Below is a small trained network, with its code and all its weights. Each question gives an input and a class and asks what happens when units are switched off, that is, made to give their printed mean instead of their output.

import numpy as np


def w(rows, s, z=0):
    codes = np.array(rows[::2]) - 128.0
    scale = np.full(codes.shape[1], s)
    scale[-1] = z or s
    return codes * scale


def norm(h):
    return h / np.sqrt((h * h).mean(-1, keepdims=True) + 1e-5)


def f(y):
    return np.maximum(y, 0)


def log_softmax(a):
    a = a - a.max(-1, keepdims=True)
    return a - np.log(np.exp(a).sum(-1, keepdims=True))


def net(x, mask):
    res = np.array(x, float).reshape(1, 8) / 4 @ E
    u = 0
    for l in range(2):
        y = f(norm(res) @ A[l][:, :-1].T + A[l][:, -1])
        res = res + np.where(mask[u : u + 10], y, B[l][:, -1]) @ B[l][:, :-1]
        u += 10
    return log_softmax(norm(res)[-1] @ U[:, :-1].T + U[:, -1])


A, B = {}, {}
E = w([
[97,193,174,64,69,100,156],'x0',
[166,105,151,160,159,147,167],'x1',
[15,155,84,100,151,144,117],'x2',
[96,143,108,120,137,1,108],'x3',
[229,145,193,89,136,142,104],'x4',
[105,147,122,190,147,141,45],'x5',
[200,157,60,137,193,138,132],'x6',
[161,65,169,136,140,111,127],'x7',
],0.0033)
A[0] = w([
[54,93,150,111,123,8,205,50],'0.n1',
[108,169,116,70,55,88,175,143],'0.n2',
[148,56,143,236,180,176,113,98],'0.n3',
[54,70,60,163,103,157,172,84],'0.n4',
[40,145,98,87,115,125,10,123],'0.n5',
[164,54,109,151,96,141,215,86],'0.n6',
[152,179,130,254,93,163,112,64],'0.n7',
[141,87,147,134,187,139,110,6],'0.n8',
[144,117,198,98,71,243,150,89],'0.n9',
[167,93,107,102,109,189,224,81],'0.n10',
],0.0049,0.0018)
B[0] = w([
[96,123,86,98,220,188,216,255],'0.n1',
[171,97,79,167,197,130,143,240],'0.n2',
[150,158,54,131,115,46,74,253],'0.n3',
[93,124,157,109,159,107,52,218],'0.n4',
[85,204,148,255,84,188,98,245],'0.n5',
[77,154,159,164,143,134,80,210],'0.n6',
[81,178,98,122,170,167,136,195],'0.n7',
[174,119,102,90,73,118,134,153],'0.n8',
[146,80,192,69,108,153,189,245],'0.n9',
[81,137,133,114,169,134,134,209],'0.n10',
],0.0054,0.0028)
A[1] = w([
[121,119,130,28,157,86,184,137],'1.n1',
[7,61,104,209,103,69,110,129],'1.n2',
[69,115,129,85,67,55,143,122],'1.n3',
[254,106,22,90,135,70,96,5],'1.n4',
[174,68,244,202,103,97,170,99],'1.n5',
[14,182,37,207,118,136,110,18],'1.n6',
[203,141,97,127,135,40,115,94],'1.n7',
[185,240,114,91,130,205,149,157],'1.n8',
[171,42,104,199,182,177,84,156],'1.n9',
[127,139,4,188,169,186,113,138],'1.n10',
],0.0047,0.0018)
B[1] = w([
[97,116,72,150,185,143,122,195],'1.n1',
[84,197,115,107,174,144,99,220],'1.n2',
[154,161,46,159,150,89,95,145],'1.n3',
[197,37,110,154,119,67,134,191],'1.n4',
[120,118,154,45,83,104,23,186],'1.n5',
[65,159,125,100,111,109,2,255],'1.n6',
[242,77,117,162,81,112,167,177],'1.n7',
[93,99,89,222,90,103,128,204],'1.n8',
[141,186,56,128,159,21,114,198],'1.n9',
[109,141,202,68,129,84,130,249],'1.n10',
],0.0053,0.0043)
U = w([
[20,201,83,155,168,98,36,177],'0',
[131,161,155,222,60,207,145,4],'1',
[229,83,78,155,146,44,109,160],'2',
[144,78,252,54,77,173,119,129],'3',
[87,95,105,96,190,171,254,113],'4',
],0.0097,0.0039)

Each question gives the input, the list of numbers given to net, and the class t.
The units are the neurons (one row each of A and B). Each row of codes is followed by its name. A weight is (code - 128) times the scale printed after its matrix; where a second scale follows, it is the last column's (A, B and U).
mask holds one flag per neuron, layer by layer. A switched-off neuron (its flag False) gives its mean, the last column of its row in B, instead of its output. The means were averaged over made-up inputs and are rounded, as every weight is.
A unit's drop is (log p(t) with every unit on - log p(t) with that unit switched off) / (log p(t) with every unit on - log p(t) with every unit switched off).
The circuit of an input: a set's keep is (log p(t) with only the set's units on - log p(t) with every unit switched off) / (log p(t) with every unit on - log p(t) with every unit switched off). Starting from the 12 units with the biggest drops (on a tie, the unit counted first), units are removed one at a time, each time the one whose removal leaves the highest keep (on an exact tie, the one counted first), for as long as the keep stays at least 0.8.
circuit, biggest first: the units of the circuit, biggest drop first
unit that matters most: the unit with the biggest drop
k most important neurons: the k neurons with the biggest drops, biggest first
k most important neurons of layer l: the k neurons of layer l with the biggest drops, biggest first
drop of u: that unit's drop, to one decimal
input [8,7,-7,4,5,-8,-2,-3], class 4: unit that matters most	1.n6
input [2,-4,0,7,0,-6,-3,3], class 4: circuit, biggest first	0.n1; 1.n6
input [-1,6,8,-1,4,1,6,-2], class 2: 2 most important neurons	0.n5; 0.n6
input [8,-1,0,-6,-4,-2,7,-3], class 4: 2 most important neurons	1.n6; 0.n5
input [-5,2,-2,-3,3,4,-8,5], class 2: 3 most important neurons of layer 1	1.n9; 1.n6; 1.n10
input [8,7,-3,-4,3,-2,6,-6], class 4: 2 most important neurons	0.n5; 0.n10
input [3,-2,1,-6,0,-1,8,7], class 4: 2 most important neurons of layer 0	0.n10; 0.n9
input [5,7,-7,1,1,6,-3,-5], class 3: 2 most important neurons	1.n5; 0.n1
input [0,-7,5,7,8,-7,-4,4], class 4: 3 most important neurons of layer 0	0.n1; 0.n2; 0.n3
input [-7,-6,-1,7,4,-2,2,-3], class 2: 2 most important neurons of layer 1	1.n7; 1.n4
input [-3,0,-4,8,-6,-4,-2,4], class 4: 2 most important neurons	0.n1; 0.n5
input [2,-8,4,-3,6,-3,-1,1], class 1: 3 most important neurons of layer 1	1.n8; 1.n10; 1.n6
input [-2,-4,1,-6,5,-1,-1,-4], class 3: 2 most important neurons	0.n9; 0.n1
input [-4,3,6,-8,1,0,7,6], class 2: unit that matters most	0.n3
input [7,-3,6,-3,8,-8,-5,5], class 4: 2 most important neurons of layer 1	1.n1; 1.n6
input [5,-8,2,-2,4,-7,7,4], class 2: 2 most important neurons of layer 1	1.n4; 1.n8
input [3,2,7,-7,1,-1,-4,3], class 3: 2 most important neurons	0.n9; 0.n1
input [0,0,0,8,7,8,1,6], class 2: 2 most important neurons of layer 1	1.n7; 1.n6
input [3,-6,0,-5,6,-8,3,-1], class 4: 2 most important neurons	1.n1; 0.n10
input [7,6,1,6,-4,-3,1,8], class 4: unit that matters most	0.n1
input [-8,-4,-3,-3,3,3,-7,4], class 2: 2 most important neurons of layer 0	0.n3; 0.n5
input [-4,-3,1,-8,0,3,4,3], class 2: drop of 1.n4	0.3
input [5,-6,3,-7,4,8,-1,0], class 1: drop of 0.n9	0.2
input [-8,4,8,7,2,-5,6,5], class 2: drop of 1.n4	0.1
